Here is a tiny trained network, its code and every weight. The questions are about switching its units off for an input and a target symbol, where a switched-off unit gives its printed mean instead of its output.

import numpy as np


def w(rows, s, z=0):
    codes = np.array(rows[::2]) - 128.0
    scale = np.full(codes.shape[1], s)
    scale[-1] = z or s
    return codes * scale


def softmax(a):
    e = np.exp(a - a.max(-1, keepdims=True))
    return e / e.sum(-1, keepdims=True)


def log_softmax(a):
    a = a - a.max(-1, keepdims=True)
    return a - np.log(np.exp(a).sum(-1, keepdims=True))


def net(x, mask):
    ids = ['αβγδεζθλμξπστφψω'.index(c) for c in x.split()]
    T = len(ids)
    res = E[ids] + P[:T]
    u = 0
    for l in range(3):
        r = res
        for j in range(3):
            rows = slice(3 * j, 3 * j + 3)
            q, k, v = (r @ M[l][rows].T for M in (Q, K, V))
            z = softmax(np.where(np.tri(T) > 0, q @ k.T / 3**0.5, -1e9)) @ v
            o = O[l][rows]
            res = res + np.where(mask[u + j], z, o[:, -1]) @ o[:, :-1]
        u += 3
    return log_softmax(res[-1] @ U[:, :-1].T + U[:, -1])


Q, K, V, O = {}, {}, {}, {}
E = w([
[35,190,153,113,157,93,157,42,131],'α',
[147,199,208,111,63,77,157,137,100],'β',
[91,183,200,107,84,62,186,115,172],'γ',
[179,208,53,12,194,207,54,50,140],'δ',
[162,32,113,215,93,95,171,39,146],'ε',
[200,41,28,112,56,144,195,99,56],'ζ',
[102,182,189,109,119,100,156,100,123],'θ',
[166,196,157,139,145,58,39,136,234],'λ',
[156,48,235,95,81,171,103,180,117],'μ',
[51,143,201,149,70,54,58,120,115],'ξ',
[162,100,75,243,53,148,83,165,35],'π',
[192,95,117,117,141,195,203,64,190],'σ',
[99,100,175,92,158,115,103,23,30],'τ',
[44,75,71,170,65,212,229,190,29],'φ',
[198,172,126,223,175,233,153,88,100],'ψ',
[58,62,159,73,96,164,50,134,248],'ω',
],0.011)
P = w([
[120,94,82,91,230,49,178,192,99],'0',
[135,103,145,105,178,105,156,118,96],'1',
[141,105,182,113,129,144,136,80,114],'2',
[145,109,204,122,81,177,114,57,131],'3',
[148,112,225,130,32,204,98,34,142],'4',
[150,113,243,129,1,231,83,13,153],'5',
],0.0071)
Q[0] = w([
[187,202,113,110,112,131,241,144,107],'0.h0',
[178,89,224,169,50,209,142,24,45],'0.h0',
[25,190,41,190,162,100,145,240,57],'0.h0',
[159,134,125,75,156,161,2,80,167],'0.h1',
[115,29,243,90,63,224,79,29,51],'0.h1',
[189,105,103,90,169,147,23,184,131],'0.h1',
[200,139,187,98,148,212,141,24,176],'0.h2',
[85,230,50,55,239,127,88,127,88],'0.h2',
[89,151,202,53,158,115,33,93,151],'0.h2',
],0.0092)
K[0] = w([
[196,33,82,149,219,207,174,33,47],'0.h0',
[175,181,93,190,20,186,144,73,108],'0.h0',
[99,89,126,144,203,112,146,244,62],'0.h0',
[151,255,100,71,82,175,29,149,235],'0.h1',
[93,164,153,176,23,195,159,76,153],'0.h1',
[71,243,58,86,201,90,114,145,186],'0.h1',
[178,162,176,98,87,219,117,63,193],'0.h2',
[162,135,150,75,201,128,181,231,159],'0.h2',
[92,197,246,63,101,98,48,121,174],'0.h2',
],0.0086)
V[0] = w([
[88,48,37,85,215,112,125,129,148],'0.h0',
[255,93,100,160,61,231,158,27,45],'0.h0',
[178,138,166,101,58,63,234,61,171],'0.h0',
[166,238,107,53,192,82,39,203,231],'0.h1',
[28,217,103,83,146,115,159,100,215],'0.h1',
[65,121,128,213,73,127,237,201,91],'0.h1',
[129,61,149,127,182,243,94,118,232],'0.h2',
[82,175,234,63,112,70,35,114,84],'0.h2',
[138,155,156,83,141,170,139,212,211],'0.h2',
],0.0065)
O[0] = w([
[71,190,144,143,160,57,181,138,107,108],'0.h0',
[141,129,153,127,245,201,102,137,144,253],'0.h0',
[135,65,146,43,162,151,134,54,146,206],'0.h0',
[154,195,92,118,44,121,175,155,147,1],'0.h1',
[109,84,96,141,2,170,189,146,152,58],'0.h1',
[159,31,157,173,172,84,175,91,52,116],'0.h1',
[123,237,193,165,125,163,220,65,191,154],'0.h2',
[99,161,167,98,58,66,2,115,133,134],'0.h2',
[138,199,161,74,92,107,193,69,73,76],'0.h2',
],0.0069,0.0087)
Q[1] = w([
[179,90,78,107,113,159,180,212,61],'1.h0',
[85,90,180,41,227,176,144,127,95],'1.h0',
[154,201,109,78,171,111,100,162,158],'1.h0',
[141,229,178,115,188,137,168,32,121],'1.h1',
[145,103,95,109,156,170,180,206,93],'1.h1',
[124,205,146,130,87,135,151,157,91],'1.h1',
[50,123,179,124,97,127,134,159,59],'1.h2',
[59,162,153,47,101,103,108,132,148],'1.h2',
[54,42,254,16,145,176,116,85,124],'1.h2',
],0.0076)
K[1] = w([
[141,158,37,109,182,53,209,171,108],'1.h0',
[204,66,90,138,148,253,134,120,129],'1.h0',
[194,178,107,15,60,222,86,228,85],'1.h0',
[246,161,158,140,120,249,110,105,247],'1.h1',
[127,111,25,142,173,177,187,171,56],'1.h1',
[127,214,98,77,92,173,146,191,152],'1.h1',
[22,121,111,117,93,126,137,158,29],'1.h2',
[83,201,191,61,58,112,67,123,81],'1.h2',
[24,114,146,110,106,250,92,105,91],'1.h2',
],0.0068)
V[1] = w([
[140,123,2,123,132,125,133,153,104],'1.h0',
[89,146,125,113,146,149,147,66,141],'1.h0',
[63,149,210,187,126,75,59,164,168],'1.h0',
[61,135,102,126,142,163,162,77,113],'1.h1',
[128,154,203,93,129,161,113,156,157],'1.h1',
[136,190,100,134,127,196,164,161,124],'1.h1',
[25,123,104,167,143,152,139,135,122],'1.h2',
[120,129,166,50,98,107,75,119,113],'1.h2',
[222,98,92,177,142,145,160,141,181],'1.h2',
],0.0077)
O[1] = w([
[87,163,48,159,115,177,155,109,132,2],'1.h0',
[81,56,196,158,94,175,111,165,135,199],'1.h0',
[145,129,123,106,139,2,98,144,167,108],'1.h0',
[88,146,204,128,139,169,137,161,177,156],'1.h1',
[140,173,148,143,129,82,124,75,126,180],'1.h1',
[115,168,211,159,162,100,133,150,92,14],'1.h1',
[99,62,162,171,154,90,167,153,132,106],'1.h2',
[101,164,151,95,74,153,106,138,105,156],'1.h2',
[193,145,79,176,155,143,136,97,143,150],'1.h2',
],0.0081,0.008)
Q[2] = w([
[170,186,139,41,199,188,96,98,220],'2.h0',
[152,180,130,110,2,80,82,96,101],'2.h0',
[101,228,66,193,107,82,170,68,50],'2.h0',
[167,146,90,134,182,124,76,61,75],'2.h1',
[109,92,199,16,124,100,85,128,167],'2.h1',
[119,99,84,99,56,62,139,185,161],'2.h1',
[146,223,154,142,91,107,172,111,39],'2.h2',
[159,138,121,60,186,134,123,28,133],'2.h2',
[120,104,208,99,72,131,95,112,179],'2.h2',
],0.0066)
K[2] = w([
[175,154,184,122,150,177,66,2,164],'2.h0',
[72,184,130,63,84,51,130,69,125],'2.h0',
[180,149,127,86,103,108,151,186,97],'2.h0',
[172,60,72,179,181,108,129,112,192],'2.h1',
[146,157,133,128,111,131,36,73,126],'2.h1',
[95,135,118,114,90,53,144,121,93],'2.h1',
[103,225,126,82,108,137,171,104,147],'2.h2',
[191,138,114,177,139,176,113,63,199],'2.h2',
[115,127,154,125,102,124,56,91,168],'2.h2',
],0.0081)
V[2] = w([
[2,125,134,83,103,73,176,124,141],'2.h0',
[220,120,157,53,87,132,124,142,119],'2.h0',
[123,129,158,48,149,191,79,114,38],'2.h0',
[103,134,176,76,145,130,106,120,74],'2.h1',
[159,106,175,109,84,127,131,88,71],'2.h1',
[105,143,152,84,83,54,130,96,91],'2.h1',
[117,139,152,75,109,149,36,191,115],'2.h2',
[124,47,213,97,175,167,101,94,113],'2.h2',
[173,95,64,187,127,130,120,117,182],'2.h2',
],0.0063)
O[2] = w([
[59,127,191,75,77,139,182,20,225,65],'2.h0',
[206,178,75,114,139,130,198,96,15,133],'2.h0',
[66,178,25,140,81,31,170,136,81,165],'2.h0',
[137,151,98,82,194,97,208,152,132,151],'2.h1',
[154,87,122,131,126,153,255,150,117,147],'2.h1',
[167,75,180,84,172,134,166,158,76,88],'2.h1',
[30,44,65,219,64,137,100,170,138,119],'2.h2',
[68,139,60,101,144,102,195,154,193,254],'2.h2',
[213,176,164,67,95,173,83,155,170,156],'2.h2',
],0.0047,0.022)
U = w([
[91,104,159,146,48,172,138,136,227,72],'α',
[97,75,169,210,116,167,170,254,92,176],'β',
[166,87,125,167,157,90,88,6,201,105],'γ',
[162,174,109,117,232,22,196,72,63,31],'δ',
[150,89,192,166,124,179,98,43,30,125],'ε',
[144,94,105,112,74,207,190,68,120,68],'ζ',
[149,164,185,139,162,171,233,29,101,21],'θ',
[143,131,23,98,129,195,159,120,55,148],'λ',
[116,121,137,206,107,128,35,243,100,239],'μ',
[124,179,210,231,196,72,103,136,73,169],'ξ',
[59,208,108,141,122,181,84,100,142,235],'π',
[130,77,131,124,89,169,107,106,112,35],'σ',
[139,158,157,51,153,161,110,235,140,4],'τ',
[93,127,69,137,100,35,93,250,214,130],'φ',
[184,211,110,121,112,73,68,71,162,243],'ψ',
[120,119,113,139,107,151,161,121,113,231],'ω',
],0.0064,0.0026)

Each question gives the input, a string of symbols that net reads in full, and the target symbol t.
The units are the heads (3 rows each of Q, K, V and O). Each row of codes is followed by its name. A weight is (code - 128) times the scale printed after its matrix; where a second scale follows, it is the last column's (O and U).
mask holds one flag per head, layer by layer. A switched-off head (its flag False) gives its mean, the last column of its rows in O, instead of its output. The means were averaged over made-up inputs and are rounded, as every weight is.
A unit's drop is (log p(t) with every unit on - log p(t) with that unit switched off) / (log p(t) with every unit on - log p(t) with every unit switched off).
The circuit of an input: a set's keep is (log p(t) with only the set's units on - log p(t) with every unit switched off) / (log p(t) with every unit on - log p(t) with every unit switched off). Starting from all 9 units, units are removed one at a time, each time the one whose removal leaves the highest keep (on an exact tie, the one counted first), for as long as the keep stays at least 0.8.
circuit, biggest first: the units of the circuit, biggest drop first
unit that matters most: the unit with the biggest drop
heads that matter: for each layer, one digit per head in row order, 1 if its drop is at least 0.15 and else 0, layers parted by /
drop when u is switched off: that unit's drop, to one decimal
input σ μ μ β μ, target λ: heads that matter -> 100 / 001 / 111
input π τ ε μ ω ψ, target ξ: heads that matter -> 001 / 010 / 100
input μ τ τ ε λ ζ, target λ: circuit, biggest first -> 0.h0, 2.h0, 1.h0
input ε μ τ τ ξ, target φ: circuit, biggest first -> 1.h0, 0.h2
input ε ε τ δ γ, target ξ: circuit, biggest first -> 1.h1, 0.h1, 0.h2
input ε σ μ ε μ θ, target δ: heads that matter -> 001 / 110 / 110
input μ ε μ, target τ: circuit, biggest first -> 1.h2, 2.h2, 0.h2, 2.h0
input ε μ σ μ τ, target δ: circuit, biggest first -> 2.h1, 2.h0, 0.h2, 1.h0
input ε ζ τ β, target φ: unit that matters most -> 0.h2
input μ ε α, target τ: circuit, biggest first -> 1.h2, 0.h2, 2.h2, 2.h0
input σ ε δ τ τ, target φ: circuit, biggest first -> 2.h2, 0.h2, 1.h0, 0.h1
input ξ ε α, target τ: circuit, biggest first -> 1.h2, 0.h2, 2.h2, 2.h1
input φ λ ε μ τ μ, target φ: circuit, biggest first -> 2.h2, 0.h2, 1.h0
input ε μ μ τ γ, target φ: unit that matters most -> 2.h2
input μ ε ε σ ζ, target λ: circuit, biggest first -> 0.h0, 2.h0, 1.h0, 0.h2
input ε ω μ ξ, target φ: circuit, biggest first -> 1.h0, 0.h2, 2.h2
input τ ε γ σ, target θ: heads that matter -> 001 / 010 / 000
input σ ψ τ ω, target α: circuit, biggest first -> 2.h0, 0.h2, 0.h1, 0.h0
input μ μ τ, target δ: circuit, biggest first -> 2.h1, 2.h0, 1.h0
input ε σ ε γ ψ, target ξ: unit that matters most -> 1.h1
input μ δ μ, target ξ: heads that matter -> 111 / 010 / 001
input σ α ω, target α: circuit, biggest first -> 2.h0, 0.h1, 0.h0
input ε ω δ θ, target ξ: circuit, biggest first -> 1.h1, 0.h1, 0.h2
input τ δ τ, target ξ: heads that matter -> 110 / 010 / 001
input ε ζ μ μ λ φ, target β: heads that matter -> 110 / 010 / 100
input ε ε ε δ μ α, target δ: drop when 0.h1 is switched off -> -0.1
input μ σ μ φ σ θ, target β: drop when 2.h1 is switched off -> 0.1
input λ ε ε ε μ μ, target δ: unit that matters most -> 1.h1
input μ ζ ε β τ, target λ: drop when 2.h1 is switched off -> 0.3
